[[132 142 151 103 100 141 152 137  99]
 [122 140  99 116 117 105 126 136 143]
 [133 139 146 139 135 103 119 155 123]]
->
[[122 140  99 116 117 105 126 136 143]
 [133 139 146 139 135 103 119 155 123]
 [132 142 151 103 100 141 152 137  99]]

[[115 116 124 114]
 [106 133 101 152]]
->
[[106 133 101 152]
 [115 116 124 114]]

[[124 116 121 113 112 128 117 121 119 129 128 127 128 121 124 116]
 [152 116 126 104 114 154 107 124 101 103 157 153 152 102 133 111]
 [145 121 129 116 119 144 116 129 113 114 146 142 144 114 132 117]
 [146 114 123 107 112 142 108 122 106 108 143 141 143 108 123 109]
 [151 117 130 115 123 153 111 128 108 105 152 150 152 109 141 114]]
->
[[124 116 121 113 112 128 117 121 119 129 128 127 128 121 124 116]
 [146 114 123 107 112 142 108 122 106 108 143 141 143 108 123 109]
 [152 116 126 104 114 154 107 124 101 103 157 153 152 102 133 111]
 [145 121 129 116 119 144 116 129 113 114 146 142 144 114 132 117]
 [151 117 130 115 123 153 111 128 108 105 152 150 152 109 141 114]]

[[126 125 120 120 121 127 128 129 128 128 127 127 121 123]
 [135 136 151 145 137 127 123 101 120 124 113 123 115 123]
 [126 126 124 126 130 129 131 140 132 130 135 131 138 133]
 [130 131 137 136 136 129 129 127 127 127 126 127 123 124]]
->
[[126 125 120 120 121 127 128 129 128 128 127 127 121 123]
 [126 126 124 126 130 129 131 140 132 130 135 131 138 133]
 [130 131 137 136 136 129 129 127 127 127 126 127 123 124]
 [135 136 151 145 137 127 123 101 120 124 113 123 115 123]]

[[146 139 136 144 136 134 132 148 132 132 135 135]
 [128 131 119 126 109 125 128 125 107 118 122 119]
 [136 132 137 137 141 133 129 140 138 137 138 137]
 [150 140 132 145 131 135 130 152 127 129 132 132]
 [147 140 135 143 136 137 131 149 132 134 137 136]
 [119 120 126 120 131 124 127 119 135 129 127 127]]
->
[[128 131 119 126 109 125 128 125 107 118 122 119]
 [119 120 126 120 131 124 127 119 135 129 127 127]
 [150 140 132 145 131 135 130 152 127 129 132 132]
 [147 140 135 143 136 137 131 149 132 134 137 136]
 [146 139 136 144 136 134 132 148 132 132 135 135]
 [136 132 137 137 141 133 129 140 138 137 138 137]]

[[147 123 130 128 120 124]
 [137 127 116 127 123 128]
 [112 124 118 126 125 130]
 [139 116 115 129 127 131]
 [134 126 105 130 131 123]]
->
[[134 126 105 130 131 123]
 [139 116 115 129 127 131]
 [137 127 116 127 123 128]
 [112 124 118 126 125 130]
 [147 123 130 128 120 124]]

[[114 109 130 110 107 134 146 122 142 132 119]
 [111 108 122 112 109 144 146 126 155 144 114]
 [127 126 118 126 124 131 130 133 133 130 128]]
->
[[127 126 118 126 124 131 130 133 133 130 128]
 [111 108 122 112 109 144 146 126 155 144 114]
 [114 109 130 110 107 134 146 122 142 132 119]]

[[124 123 110 129 130 130 129 128 129 132]
 [128 132 146 127 131 122 124 132 123 128]
 [125 126 127 137 130 121 127 117 129 132]
 [121 140 123 133 146 132 131 138 135 129]
 [124 127 106 128 130 137 125 129 125 130]]
->
[[124 127 106 128 130 137 125 129 125 130]
 [124 123 110 129 130 130 129 128 129 132]
 [121 140 123 133 146 132 131 138 135 129]
 [125 126 127 137 130 121 127 117 129 132]
 [128 132 146 127 131 122 124 132 123 128]]
---
[[130 137 151 138]
 [131 142 156 143]
 [111 114 118 117]
 [133 142 153 144]
 [133 142 155 146]]
->
[[137 151]
 [142 156]]

[[120 121 122 145]
 [121 121 123 150]
 [112 121 116 119]
 [127 125 125 149]]
->
[[121 122]
 [121 123]]

[[107 107 110 117 129]
 [117 151 142 135 111]
 [139 100 128 130 127]]
->
[[107 110]
 [151 142]]

[[122 118 147]
 [122 120 145]
 [126 114 151]]
->
[[118 147]
 [120 145]]

[[134 154 139]
 [126  99 129]]
->
[[154 139]
 [ 99 129]]

[[117 132 133]
 [113 130 135]
 [139 142 103]]
->
[[132 133]
 [130 135]]

[[143 142 142 116]
 [141 142 117 114]
 [123 122 120 133]
 [104 100 146 153]
 [112 110 140 144]]
->
[[142 142]
 [142 117]]

[[135 147 104 114]
 [129 104 145 134]
 [123 119 140 139]]
->
[[147 104]
 [104 145]]
---
[[111 103 151 133]
 [124 125 129 127]
 [144 143 153 152]
 [146 144 143 145]]
->
[[103 151]
 [125 129]]

[[103 104 130]
 [ 98 104 128]]
->
[[104 130]
 [104 128]]

[[113 115 142 143]
 [111 114 143 144]
 [144 145 110 113]
 [150 153 102 106]
 [128 128 128 128]]
->
[[115 142]
 [114 143]]

[[121 107 146 134]
 [148 107 139 108]
 [148 105 139 108]
 [150 135 120 105]
 [148 104 139 109]]
->
[[107 146]
 [107 139]]

[[125 117 132 139 120]
 [108 111 117 104 129]]
->
[[117 132]
 [111 117]]

[[118 139 122]
 [134 126 131]
 [131 122 131]
 [120 123 125]
 [128 152 125]]
->
[[139 122]
 [126 131]]

[[127 129 111]
 [129 129 106]]
->
[[129 111]
 [129 106]]

[[123 122 123 123 126]
 [120 155 130 124 127]
 [131 115 127 130 129]
 [128 146 126 128 130]
 [135 115 129 120 128]]
->
[[122 123]
 [155 130]]

[[109 128 127 146 129]
 [100 128 127 155 129]
 [109 128 127 146 129]
 [108 128 127 147 129]
 [108 128 127 147 129]]
->
[[128 127]
 [128 127]]
